Each row is followed by its class.
[ 28 -29 -18  26  31  20 -18  23  -7  -5  21 -22   4  45 -44  -3 -48  17
  17  13 -17 -16 -55  26  33 -43  28  46  19 -27  11  -8   4] : kavuk
[-25  49 -44  17 -53  -5   0  57  17  39   4  93 -33   0 -16 -17  -4  -3
 -64 -15 -52  19   8 -31  12  10  27   4  29 -38  -9  34   2] : zaki
[ 23 -23  22  31 -15 -13 -16 -16   0  18  -5  24  21   7 -39   3 -54  -3
  13   8   8  51 -17 -18  39 -66   4  17  13 -19 -11 -36  -7] : Buv
[ 21  18 -11  -9   5   0   1 -29   6   1   9 -12 -25 -12  40  18 -17  -2
   3  29 -24  -2  37 -18  -9   1 -13  -1  -3  -8   1   3  -7] : Ruf
[-19   0   4 -34 -28   5  -9  25  26  13   7  45  16   6   3 -32   0  -3
   1  -4  15  32  26  -8   2   6  18  -3   6  28 -23  -7  -5] : Borog
[  0 -33   8  34  20  35  -8   5   6 -12  11  -4  -5  -9  38 -17  19  22
  17  38 -14   9 -16  -7   6 -49   8   6  -6  21  17  -3   0] : Ruf
[ 22  -1 -14  -6  19   3   6 -33  -3  17  -8  -6 -13 -29  24   5   0   4
  28  26 -10   8  50 -21 -16  15 -23 -15   4  11 -19 -27  -5] : fol
[ 10 -28  12 -12  -7 -15 -20   8  22   3 -14   6 -44  10  -6  -6 -53 -36
   1 -12  18  19 -31  13  11 -16   4  22   6 -22 -12 -24   6] : zaki
[-61  18 -17 -24  -9  40 -36  48  12  -7  29  11  12  18  41  -1  16  18
   6  13 -30  17 -60  22 -39   8   0   4  -9  -3  53   7  26] : kavuk
[  2 -30  15  -6 -25   8 -45 -24  13   3 -10  16 -23   6  10  -8 -54 -11
  13 -16  10  53  -8 -43  40 -31  -7  27  -1 -23  12 -26  11] : kavuk
[ 23 -77  48  -4  -3  24 -35 -16  16 -79 -13  28 -16  10   2  33   2 -43
 -30  -9  50  20 -20 -75  41 -36   2  35 -36  28  47  32  -6] : vitez
[ -9 -12 -15 -34 -18   1 -17   6  20  24   7   6 -11   4  13 -40 -14   5
  23  -1  10  28  -6   5  13 -10   2  -3   2  39 -14   0   2] : Ruf
[-38   6 -25  21  -4  14 -21  25 -14  14   5  12  -5   5   3  -5  13   3
 -14  -7 -35  29   1 -24  -8  16   6   9  13 -16   8  -7   3] : kavuk
[ 14  -4  -8  17   7  10 -10 -20   1  12   8 -13 -20 -20  21  12 -15  13
  12  30   0  23  47  -8  -5  15 -28 -17   2   6  -6  10 -12] : zer
[ 18 -23  -2 -37  -9  10 -11   6  45  19  -4  32 -15  16  -4 -44 -14 -14
  14 -35  10   2  -3  -7  21  12  21   5  -2  37 -18   4  11] : vitez
[ -7 -17  23  20   5  -5 -27  -4   2  13   5  15 -16   4  12  -7 -41   6
   7 -25  19  73   1   6  10 -53  18  38   9   6 -13 -49   5] : Borog
[ 21 -56  48  11  11  12  -5   0   5 -35  17   8  11 -13  52   4   3  -3
  -3  -7   9  82  -2 -45   6 -54  20   7 -23  34  24  17   3] : Ruf
[-21 -26  45  30  20   4 -37   4   4 -10  -2  -4 -32   5  20  -2  19   0
  21  -2  32  39  47 -28  -5 -11  -6  12   6  -5   9   7 -15] : zer
[ 26 -48  -5   1  -2 -14  -6  -8 -14  14   0 -42 -54  -1  -4  -4 -49  -2
  14  43   8  24   2  -6  47 -56  10   3   4  -9   2  -3  -1] : Ruf
[-49   5 -15 -15  14   5 -17   0   4  16  -9   2  30  13   2  -9 -21   0
  -7  -3  -5  37 -16   0 -17  -6  -1  -6   8  34   8  -6  11] : Borog
[  2 -16 -31  55 -14  22 -52   6   7 -49  49 -21  10  25   2  16 -16  12
  19  47   8  40   9  11 -28  -8  -8  29  37  38   1 -28 -10] : zer
[-36 -13  32 -60   8  -6 -20 -21  29  21 -31  20  -4  -8  33 -25   3   1
  46 -20   9  22  -7 -11 -11 -23  -9 -26  -5   1   0  27   7] : Borog
[-25  10  19  -7 -18  15   7 -21   0  56 -23   3   8  20  -8  25 -17  23
  -6   0  -3  34 -65 -54  40 -25  -9 -14  12 -20  39 -39  26] : fol
[ 21  -1  -9   2   2   6   6 -41   0  -4   8  -7 -15 -21  38  21  -5  13
   4   1   5  13  33  -6  -4  -5 -10  -3   9  14 -14  -3  -3] : Borog
[  25  -17   10  -23  -46  -25  -33  -32   -6    5  -15   16    5   34
  -44   71 -107  -32  -22   48   16  -22   69   23   79  -13  -51   -2
    5  -82    7   18  -10] : kavuk
[  7 -24   4  11 -11  -2  -6  17   7 -20 -16  25  10   7  -7  -6 -64 -21
  -3  14  -2  42   2  -6  23 -51   1  25  -8 -37  -2 -42   6] : Buv
[ 10 -13  -2 -58 -16  -8  -8   3  28   9   6  16  42  21   7 -23 -23   2
  27  15  -3   9 -13  24  24 -12  15 -16  -7  27 -25   5  14] : remu
[  4 -10  18 -19 -26 -13  -7 -14  25  14  -2  38 -18 -15  32 -44 -23  -6
   9 -32  -9  15  34  18  15 -17   8  -4   1  15 -22  -3  21] : Ruf
[  -3  -16  -44  -22  -52   16  -11   20   13   -9    2   58 -114  -15
    6   28   36  -39  -49  -16  -11  -10    4  -65   10   51   31   69
    6  -19   -9  -40   -5] : Buv
[ 16   5 -10  18  24   6 -14 -46   1  42  -4  -6 -52  -4  21   6   7   3
   8  -8  -6   6  50 -64  10  23   0   2  11  13 -10 -28 -14] : fol
[ 12 -72  39  -1   0  -2 -43 -56  21  22 -21 -16 -21  20 -28  -9 -43 -22
  26 -16  39  17 -26 -21  52 -33   6  11  12  40  11 -36  20] : vitez
[ 41  -3  43  25  13 -11 -12 -62  18  22  -5   0   4  20  14  -2 -78  -1
  -8 -38  -1  23   5   2  46 -46   1   8   9  -7   1  -3  24] : remu
[ -7  18 -12   7  18   3  -1  -3   1  19  -4 -15 -21 -13  35  13  -2   3
  10  36   0  13  32  10 -22  14 -21  -2  -2  -2 -18   1  -5] : zer
[  9   4 -10 -43  -7  -1  11  -1  26  19   1  21   9  -3  18 -40 -32   5
  15  -3 -20   0  12  20  12 -10  13  -1  -1  19 -15   0  21] : Ruf
[ 13 -38  15  11  -6   2 -29  -8  16 -12 -10  16 -23  11   4 -10 -36  -4
  21 -10  11  32  -2  -8  34 -51   4  24  -3  -9   2 -24   9] : vitez
[ 12  -8  16 -38  -1  10  -6   6  31  35   1  26 -14  14  10 -38  -1   8
  27 -13   7  -7 -17  -9  20  -3  16 -21  -8  22  -5   9   5] : fol
[-25  17  -9  35  19   0  14  41 -12   0   7  11  52  11 -13   9 -28   9
 -38  26 -48  22  48   0  -3  -9  14 -21  24 -30  36  14  15] : zaki
[-53  10   1  27 -59  42 -39 -44  56 -62 -27  38  25 -19 108 -31   8  -9
  41 -49 -37  69 -83 -24 -94 -13 -76 -21  22   8   4 -77  44] : fol
[ 19 -29  24  40   9  17  -8   4  10  -8   3  -3   6  19  16  11  19  -2
   5   5   8  32 -17 -32  11 -30  15  11  -5  11  -6 -22 -11] : vitez
[ 61 -39  16  -6  28 -12  42 -18 -16 -26 -16   1   3 -43 -25   3  -5  -6
   1  26 -18  -5 -32 -55  33 -53  40   3  -6 -11   2  24   6] : zaki
[  3 -24  19  -9 -15   3 -14  -8  26  12  -4   7 -11  21   9  -3 -56   3
  15 -21   6  45  -7   2  22 -39  -8  26  23 -15  12 -19  21] : Ruf
[ 13 -24  16   6   3  10   1  27   6 -22  18  -3   0   8  20  23   8   3
  11  18  19  57 -12 -10 -24 -33   7  11  11  -3  -7  10 -18] : Borog
[  7 -33   9  -3  -3  28 -15  11  11 -10  10 -16   6   9  32   7  16   2
  27  20  13  33 -23 -28   1 -12  -2   3   1  -1   8   6  -3] : kavuk
[-12 -17  -7 -84  20 -17 -16  12  12  29   0 -24 -41  -1 -21 -43   2   9
  69 -15   4  -8   7  32 -18  42  -3  -5  11  -2 -17  -5   1] : remu
[ 12 -41  -6 -11   2  15 -13 -15  21  -3  -8 -25 -18   3  26  24  14 -11
  32  29  26  30 -48 -16 -14 -25  -9  13  11  38   2  -2   9] : vitez
[-11 -34   2   1  -4   2 -42 -10  22  17 -23   1 -46  33 -10  -4 -50 -16
  12 -19  14  30 -11 -19  35 -29   0  34  12 -14  12 -36  15] : vitez
[ 34 -16  11  -5 -40  -2 -23  -6  43  19 -20  82  22  26 -21   5 -66 -23
  -6 -16  -7  64   6 -54  54 -41   6  31  -1 -21 -30 -23  -4] : vitez
[ -7 -43  49 -18  -2  -1 -24 -13  11  23 -13  -5 -41   0  -4 -11 -29  -1
  34 -22  46  43 -34   9  22 -39 -19  30   5  -2  11 -32   7] : Ruf
[-43  21 -34  21  11  15 -10   1  -8   6   6  -4  -6  -5  15   2 -18  15
 -24  -8 -39  31 -13   0 -26  17  -3   7  13  13  28  -9  29] : zer
[ 15   9   8   7  20   1  -9 -32  10  22  -7   3  -7 -17  33   5  -2   0
  35  26 -13  21  57 -31 -29   4 -24 -15  10  -2 -13 -25  -8] : fol
[ 20 -41  28  43  18   9  -3   3   4 -14   9  -1  18  10  20  15  31  -3
   6   7  -4  23  10 -12   0 -27  19  -7   1  21  -6   2  -4] : vitez
[-35  16 -24  16  33  35  -1  42  -3  18  20   0  -8  23  26  10  34  24
 -38 -24 -28   9  -9  13 -21  47  -1   2  -3   7  21  15   0] : remu
[   8    0  -32  -43   -7    6  -22  -25   -3    7   77  -12  -17  -14
   21   30   65   75   88  -50  -81   17  -53   14  -54   40   53   24
   25   18   -4 -103   24] : vitez
[ 19 -51  11 -18 -22  20 -11   0  -1 -29  18 -21  11  -4   4  13  20   1
  34  21  17  21 -17 -22   2   4 -13 -11   7   1   6   2  -7] : kavuk
[ 23  -2  11   3  -4   6   0 -50  13  -4  -9  14 -12 -19  32  16 -14 -11
  -3  18  -1 -12  52 -15   7   0 -13  -3   0  -1 -24 -21  -9] : Borog
[-46  13 -33  24  -9  27 -15  30   8  17  17   4  -3  16  30  15   1   5
 -25 -11 -26  68 -14 -26 -39  20  -7   1  19   3  32 -21   8] : Buv
[ 16 -28  46  33  27  -3 -21  -5 -11 -22   3 -16  30   9  15  29  -5 -12
   7  36  11  63   7 -27  -3 -35 -13   4 -20  -8  -9 -24 -28] : remu
[  5 -18  -7 -32 -17  -1  -2  17  29   8   3  11 -32  -7  19 -37 -12 -17
  -3  -8  13   9  -3  -5  13   7  23 -13   4  25  -4  17  14] : zaki
[ 20  17   2   6  12   7   9 -23   3 -21   9 -23   5  -1  24  18  -5   6
   8  43   1 -43  41  17   0  13  -8  -4  -1   1  -7   0   2] : zer
[ 29 -14  13 -40 -28 -12   2 -20   3 -41  17 -34  -4   9   8  25 -31 -25
  -2  55  44  -9 -13   8  11 -26   9  -4  -4  25  -1  -2   1] : Borog
[-19 -13   7 -29  -4  19 -22   1  39  22  -6  20 -19   6  20 -43  -4   7
  21  -7   9  -5  -8  -2  17   7  10  -9  -2  30   2  22  17] : zer
[  0 -15  -2 -54  -2 -12 -21 -12  22  16   0   2   1   2  -1 -49 -29  -6
  26  -9  -5   6  -6  15  12   9   5 -24 -10  34 -15   6  12] : remu
[  8  -6  11 -47 -17   3  -4  13  37   6   3  30 -17 -12   7 -42 -10 -12
  11  -6  15 -12   0   5   8  15  17  -7  -1  19  -4   4  13] : zaki
[  6 -26  -1   0  18  -4   4  -7  -6 -30  -7 -23  31  -6  10  19   6  -7
  10  27  13  13 -16 -16   1 -23  -2  -9   1  15  -1   2  -5] : zaki
[ 17 -37 -15 -22  -3 -17 -12   4  -1 -14 -16 -32 -45  39   5  29 -52 -22
   9  15  23 -21 -65  59  23 -44 -19  -4  -9 -21 -10  13   6] : fol
[-58 -12  -1  17  16  20 -19  23  -5   4   8  13  -3  16   5   8  15   7
 -26 -11 -35  19  -3  -2 -23   7  22   6  16   1  31 -18  12] : Borog
